Below is a small trained network, with its code and all its weights. Each question gives an input and a class and asks what happens when units are switched off, that is, made to give their printed mean instead of their output.

import numpy as np


def w(rows, s, z=0):
    codes = np.array(rows[::2]) - 128.0
    scale = np.full(codes.shape[1], s)
    scale[-1] = z or s
    return codes * scale


def norm(h):
    return h / np.sqrt((h * h).mean(-1, keepdims=True) + 1e-5)


def f(y):
    return np.maximum(y, 0)


def log_softmax(a):
    a = a - a.max(-1, keepdims=True)
    return a - np.log(np.exp(a).sum(-1, keepdims=True))


def net(x, mask):
    res = np.array(x, float).reshape(1, 7) / 4 @ E
    u = 0
    for l in range(3):
        y = f(norm(res) @ A[l][:, :-1].T + A[l][:, -1])
        res = res + np.where(mask[u : u + 9], y, B[l][:, -1]) @ B[l][:, :-1]
        u += 9
    return log_softmax(norm(res)[-1] @ U[:, :-1].T + U[:, -1])


A, B = {}, {}
E = w([
[77,94,178,219,78,79,160,187,254,153,108,156],'x0',
[210,197,191,174,130,80,62,126,123,31,229,181],'x1',
[219,144,186,205,171,239,242,54,150,205,158,141],'x2',
[123,121,134,121,117,135,126,126,123,133,136,138],'x3',
[123,136,140,130,127,116,129,108,125,125,109,129],'x4',
[131,144,118,130,131,120,133,123,137,125,123,121],'x5',
[24,139,68,231,162,196,128,125,83,75,114,185],'x6',
],0.0057)
A[0] = w([
[66,89,98,80,96,78,78,156,96,115,78,96,30],'L0N0',
[151,134,83,37,193,185,115,94,27,151,94,127,1],'L0N1',
[13,107,22,188,185,199,144,126,89,99,77,194,34],'L0N2',
[89,57,38,65,136,125,144,143,130,181,62,143,24],'L0N3',
[123,97,106,111,151,190,225,104,135,212,68,109,69],'L0N4',
[234,44,115,2,97,58,127,119,178,223,94,69,28],'L0N5',
[135,131,53,80,151,131,187,153,48,199,55,113,70],'L0N6',
[55,94,132,126,122,79,194,182,150,190,58,101,117],'L0N7',
[124,164,64,22,164,150,149,95,101,79,126,74,64],'L0N8',
],0.0056,0.0062)
B[0] = w([
[77,190,62,39,113,107,81,186,132,96,107,161,197],'L0N0',
[196,84,71,177,96,116,50,12,81,196,135,162,187],'L0N1',
[90,148,141,198,84,56,226,186,26,126,131,73,253],'L0N2',
[68,141,197,125,86,209,35,83,208,95,113,2,198],'L0N3',
[99,114,196,107,153,207,117,89,166,109,151,80,232],'L0N4',
[94,181,194,147,71,32,227,181,39,192,162,94,238],'L0N5',
[115,161,168,128,71,177,91,39,171,87,160,75,206],'L0N6',
[96,89,156,152,87,159,68,93,179,112,159,111,255],'L0N7',
[200,59,66,138,136,93,78,104,99,182,142,129,189],'L0N8',
],0.0068,0.0049)
A[1] = w([
[144,101,33,77,254,112,158,131,229,88,38,157,9],'L1N0',
[111,126,91,121,81,89,67,114,120,115,148,104,126],'L1N1',
[70,131,152,168,95,103,128,164,178,161,136,138,123],'L1N2',
[89,68,132,144,85,127,150,146,183,121,105,124,100],'L1N3',
[118,78,134,155,132,118,136,172,235,146,79,147,77],'L1N4',
[72,136,99,101,92,96,101,139,112,142,112,99,104],'L1N5',
[172,154,160,149,154,91,78,142,128,60,195,179,120],'L1N6',
[169,101,154,150,179,208,209,74,147,173,146,108,109],'L1N7',
[117,115,76,68,145,103,116,178,149,112,84,150,95],'L1N8',
],0.0096,0.013)
B[1] = w([
[92,255,30,32,213,20,168,136,211,37,62,206,128],'L1N0',
[189,140,174,128,174,212,143,179,160,123,70,179,246],'L1N1',
[189,118,45,111,135,125,117,88,102,146,117,143,254],'L1N2',
[199,136,95,142,122,82,86,60,116,156,145,140,203],'L1N3',
[195,34,46,145,68,102,101,23,83,173,120,189,168],'L1N4',
[146,138,160,119,187,158,154,188,151,110,102,176,218],'L1N5',
[39,85,168,127,95,164,93,62,158,140,146,30,251],'L1N6',
[118,151,112,42,168,145,109,242,173,43,54,230,247],'L1N7',
[140,188,149,59,211,130,165,140,163,99,37,197,152],'L1N8',
],0.0077,0.0068)
A[2] = w([
[178,157,169,128,187,171,211,162,122,147,144,212,78],'L2N0',
[157,114,55,203,96,37,134,97,142,135,163,188,19],'L2N1',
[104,129,141,150,144,137,111,89,184,94,210,34,2],'L2N2',
[163,164,168,80,99,25,235,158,99,171,182,105,25],'L2N3',
[38,147,83,254,157,96,218,167,26,97,138,131,54],'L2N4',
[208,94,63,90,163,125,58,75,37,207,151,165,39],'L2N5',
[98,177,127,85,162,104,80,214,152,102,91,197,29],'L2N6',
[49,58,92,98,128,165,163,101,178,197,73,12,73],'L2N7',
[161,154,43,126,194,173,115,97,4,75,118,88,78],'L2N8',
],0.0078,0.0045)
B[2] = w([
[110,138,46,72,158,95,98,192,143,112,62,116,209],'L2N0',
[192,59,87,124,109,145,138,78,52,211,152,151,198],'L2N1',
[31,191,161,149,100,219,50,118,151,98,79,71,209],'L2N2',
[68,196,184,208,187,42,242,213,26,165,178,74,209],'L2N3',
[162,202,249,68,153,2,218,208,56,217,187,21,223],'L2N4',
[134,25,44,215,58,82,158,73,117,156,134,169,235],'L2N5',
[164,112,52,106,220,171,196,158,220,82,118,209,250],'L2N6',
[89,190,228,184,150,182,43,69,128,40,225,75,254],'L2N7',
[159,88,106,164,60,42,149,131,178,190,161,168,244],'L2N8',
],0.0082,0.005)
U = w([
[140,160,67,51,213,183,148,207,204,34,48,200,167],'0',
[45,170,211,170,86,227,37,46,157,57,170,32,202],'1',
[124,186,197,153,128,32,236,207,27,195,179,34,9],'2',
[206,28,4,201,49,98,107,30,85,181,138,191,55],'3',
],0.015,0.0013)

Each question gives the input, the list of numbers given to net, and the class t.
The units are the neurons (one row each of A and B). Each row of codes is followed by its name. A weight is (code - 128) times the scale printed after its matrix; where a second scale follows, it is the last column's (A, B and U).
mask holds one flag per neuron, layer by layer. A switched-off neuron (its flag False) gives its mean, the last column of its row in B, instead of its output. The means were averaged over made-up inputs and are rounded, as every weight is.
A unit's drop is (log p(t) with every unit on - log p(t) with that unit switched off) / (log p(t) with every unit on - log p(t) with every unit switched off).
The circuit of an input: a set's keep is (log p(t) with only the set's units on - log p(t) with every unit switched off) / (log p(t) with every unit on - log p(t) with every unit switched off). Starting from the 12 units with the biggest drops (on a tie, the unit counted first), units are removed one at a time, each time the one whose removal leaves the highest keep (on an exact tie, the one counted first), for as long as the keep stays at least 0.8.
circuit, biggest first: the units of the circuit, biggest drop first
unit that matters most: the unit with the biggest drop
k most important neurons: the k neurons with the biggest drops, biggest first
top k neurons in layer l: the k neurons of layer l with the biggest drops, biggest first
input [1,-1,2,-4,-2,3,-2], class 0: top 2 neurons in layer 0 => (L0N4, L0N2)
input [-3,-3,-5,-8,-3,0,6], class 2: circuit, biggest first => (L0N2)
input [-4,-4,1,0,5,3,-3], class 1: top 2 neurons in layer 0 => (L0N6, L0N4)
input [8,-3,0,4,1,-6,7], class 3: 2 most important neurons => (L1N3, L1N2)
input [-4,8,4,1,-2,-1,-8], class 1: top 2 neurons in layer 2 => (L2N2, L2N4)
input [-7,7,7,0,0,4,-6], class 0: 2 most important neurons => (L1N7, L1N2)
input [8,7,-4,-1,-6,3,4], class 3: 2 most important neurons => (L1N4, L1N2)
input [3,-6,-5,-2,-4,-6,-5], class 1: 2 most important neurons => (L0N3, L1N7)
input [6,-6,-5,0,0,1,1], class 1: 2 most important neurons => (L0N3, L0N7)
input [1,0,-4,1,-7,0,-4], class 0: top 2 neurons in layer 0 => (L0N0, L0N2)
input [-8,-7,-6,-5,-3,-2,6], class 3: 4 most important neurons => (L0N1, L0N8, L1N6, L2N8)
input [-4,1,3,4,1,6,4], class 2: 4 most important neurons => (L0N2, L2N4, L1N2, L1N3)
input [4,-7,6,-3,8,0,-7], class 1: top 2 neurons in layer 0 => (L0N4, L0N7)
input [-1,-7,7,7,4,-4,-2], class 0: 2 most important neurons => (L1N7, L1N6)
input [-5,-4,6,-5,5,5,-3], class 0: circuit, biggest first => (L1N7)
input [7,-7,4,-7,-4,5,2], class 1: top 3 neurons in layer 0 => (L0N4, L0N3, L0N7)
input [-7,4,-7,0,-7,-6,-3], class 0: 4 most important neurons => (L1N1, L1N8, L1N2, L0N0)
input [5,-5,8,-3,2,-5,-7], class 0: 2 most important neurons => (L1N7, L0N2)
input [8,5,8,-8,4,5,1], class 0: top 2 neurons in layer 0 => (L0N7, L0N0)
input [7,2,-5,-5,-7,-2,-1], class 3: unit that matters most => L1N4
